Small tables with named rows and columns. After each table, cells are looked up by row and column.

mekig =
columns: foponib, tizetep, div, gim, gafer, dosam, geveki, zeg, difu, bodar
fef: [0.0, -0.1, -0.5, -0.5, -0.1, 0.4, -0.2, -0.1, -0.7, -0.2]
gerif: [-0.1, -0.2, -0.4, -0.6, 0.0, 0.2, -0.3, -0.3, -0.6, -0.3]
goru: [-0.4, -0.6, -0.2, -0.7, 0.0, 0.2, -0.4, -0.1, -0.2, -0.3]
lav: [0.3, 0.4, -0.3, 0.2, -0.4, 0.2, 0.1, 0.1, -0.5, 0.1]
zos: [0.0, -0.1, -0.3, -0.3, -0.3, 0.4, -0.1, 0.3, -0.3, -0.1]
nutof: [0.2, 0.2, -0.4, -0.2, -0.4, 0.5, 0.0, 0.2, -0.7, 0.0]
nesin: [0.2, 0.3, -0.3, 0.1, -0.5, 0.5, 0.1, 0.5, -0.4, 0.1]
pas: [0.0, 0.0, -0.1, 0.0, -0.4, 0.3, 0.1, 0.5, -0.1, 0.0]
tugod: [-0.2, -0.2, 0.1, 0.0, -0.3, 0.1, 0.1, 0.5, 0.3, 0.0]
fim: [-0.3, -0.3, 0.1, 0.0, -0.2, -0.1, 0.0, 0.3, 0.4, -0.1]
bofi: [-0.2, -0.3, -0.4, -0.6, 0.0, 0.2, -0.3, -0.3, -0.5, -0.3]

nesin, gim: 0.1
nesin, geveki: 0.1
fim, zeg: 0.3
pas, dosam: 0.3
lav, gafer: -0.4
fef, difu: -0.7
zos, gim: -0.3

larus:
|  | kave | sovugom | zofid | vup | vopekof | vutu | zul | podapul |
|---|---|---|---|---|---|---|---|---|
| mek | 45 | 62 | 20 | 78 | 69 | 47 | 16 | 99 |
| kuv | 130 | 17 | 21 | 46 | 29 | 91 | 41 | 89 |
| riz | 42 | 59 | 109 | 71 | 66 | 76 | 251 | 48 |

What is the zofid of riz in larus? 109
What is the vopekof of mek in larus? 69
What is the zul of kuv in larus? 41
What is the podapul of mek in larus? 99
What is the sovugom of riz in larus? 59
What is the sovugom of mek in larus? 62
What is the podapul of kuv in larus? 89
What is the kave of riz in larus? 42
What is the zul of mek in larus? 16
What is the zofid of mek in larus? 20
What is the vup of mek in larus? 78
What is the podapul of riz in larus? 48
What is the vopekof of kuv in larus? 29
What is the sovugom of kuv in larus? 17
What is the vopekof of riz in larus? 66
What is the vutu of kuv in larus? 91

ruvod:
,rog,lig,sivu,dok,mepan
zeniniz,135,207,148,146,189
vel,149,22,102,55,23
nug,157,137,140,90,103

rog of nug = 157
sivu of zeniniz = 148
dok of nug = 90
rog of zeniniz = 135
dok of zeniniz = 146
sivu of nug = 140
dok of vel = 55
sivu of vel = 102
lig of zeniniz = 207
mepan of vel = 23
lig of nug = 137
mepan of zeniniz = 189
rog of vel = 149
Row with the largest sivu: zeniniz

gipuz:
       lofi  vuzoz  lezodo  sona  fineg  lutar  zanono  vopuzun  vokis
sedip   201     69      44   150    118    161     179      203     75
guba    211     35      62   161    170    189     174      222    135
rik      91    147     139   104     52    117      76      184    191

rik, vuzoz -> 147
rik, vopuzun -> 184
guba, fineg -> 170
rik, zanono -> 76
guba, vopuzun -> 222
guba, sona -> 161
sedip, lezodo -> 44
guba, lutar -> 189
guba, vuzoz -> 35
rik, vokis -> 191
sedip, zanono -> 179
rik, sona -> 104
sedip, sona -> 150
rik, lezodo -> 139
sedip, fineg -> 118
guba, vokis -> 135
rik, lutar -> 117
guba, lofi -> 211
sedip, vopuzun -> 203

Table nal
,fofef,dad,mulud,bafif,zel,mevur,palub,sab
pifan,0.10,-1.58,-1.95,0.15,-2.05,-2.87,-3.76,-4.38
riluzir,-0.71,-1.85,-2.01,0.36,-2.15,-3.02,-4.28,-5.16
pagiko,-0.23,-1.19,-1.93,1.62,-2.34,-3.72,-5.53,-6.91
bisodo,-0.16,-2.33,-1.98,3.88,-1.95,-2.05,-0.69,-2.01
sumerar,-4.18,-2.88,-2.17,1.45,-2.30,-2.85,-3.69,-5.68
vonavo,-1.64,-2.73,-2.06,1.50,-1.92,-1.65,-0.45,-1.31
tam,-0.91,-3.35,-2.09,5.41,-1.73,-0.70,3.24,1.71
gusivar,-7.79,-5.33,-2.48,1.69,-1.91,-0.07,3.36,1.29
relesoz,-2.96,-3.86,-2.14,2.73,-1.68,0.06,4.22,3.48

vonavo, fofef: -1.64
vonavo, palub: -0.45
bisodo, mulud: -1.98
bisodo, palub: -0.69
tam, mulud: -2.09
gusivar, mevur: -0.07
tam, zel: -1.73
pifan, sab: -4.38
pifan, palub: -3.76
riluzir, sab: -5.16
pifan, mulud: -1.95

nudag:
|  | nom | dib | ner |
|---|---|---|---|
| nar | 0.36 | 0.56 | 0.67 |
| pugum | 0.81 | 0.19 | 0.75 |
| pem | 0.45 | 0.43 | 0.96 |
| gusoge | 0.51 | 0.60 | 0.13 |
| remim | 0.28 | 0.99 | 0.35 |

ner of gusoge = 0.13
ner of remim = 0.35
nom of pugum = 0.81
nom of gusoge = 0.51
ner of nar = 0.67
nom of nar = 0.36
dib of remim = 0.99
dib of pugum = 0.19
ner of pem = 0.96
dib of gusoge = 0.60
dib of pem = 0.43
Row with the largest nom: pugum

nudiro:
cols = tenimet, bokul, kunol, lutotip, fen, guk, mir, zuz, vomoda, mesem
muda: [90, 123, 116, 104, 129, 92, 110, 131, 126, 127]
mun: [151, 98, 113, 120, 93, 140, 119, 66, 109, 89]
fopu: [133, 97, 117, 132, 103, 136, 119, 105, 94, 106]
mesi: [163, 96, 85, 120, 71, 164, 110, 72, 100, 88]
nis: [31, 128, 167, 118, 185, 38, 124, 193, 122, 165]
dem: [173, 107, 102, 116, 69, 160, 126, 24, 106, 59]
volet: [150, 97, 88, 126, 80, 159, 106, 94, 94, 96]
mabed: [90, 127, 123, 103, 134, 85, 112, 139, 128, 130]
rur: [138, 105, 99, 117, 89, 142, 116, 77, 105, 94]
muvelir: [54, 125, 140, 110, 158, 62, 121, 169, 122, 154]

What is the kunol of mesi in nudiro? 85
What is the mir of volet in nudiro? 106
What is the vomoda of mesi in nudiro? 100
What is the bokul of mesi in nudiro? 96
What is the zuz of mabed in nudiro? 139
What is the bokul of muda in nudiro? 123
What is the bokul of nis in nudiro? 128
What is the zuz of fopu in nudiro? 105
What is the mesem of muvelir in nudiro? 154
What is the bokul of dem in nudiro? 107
What is the fen of muda in nudiro? 129
What is the vomoda of muda in nudiro? 126

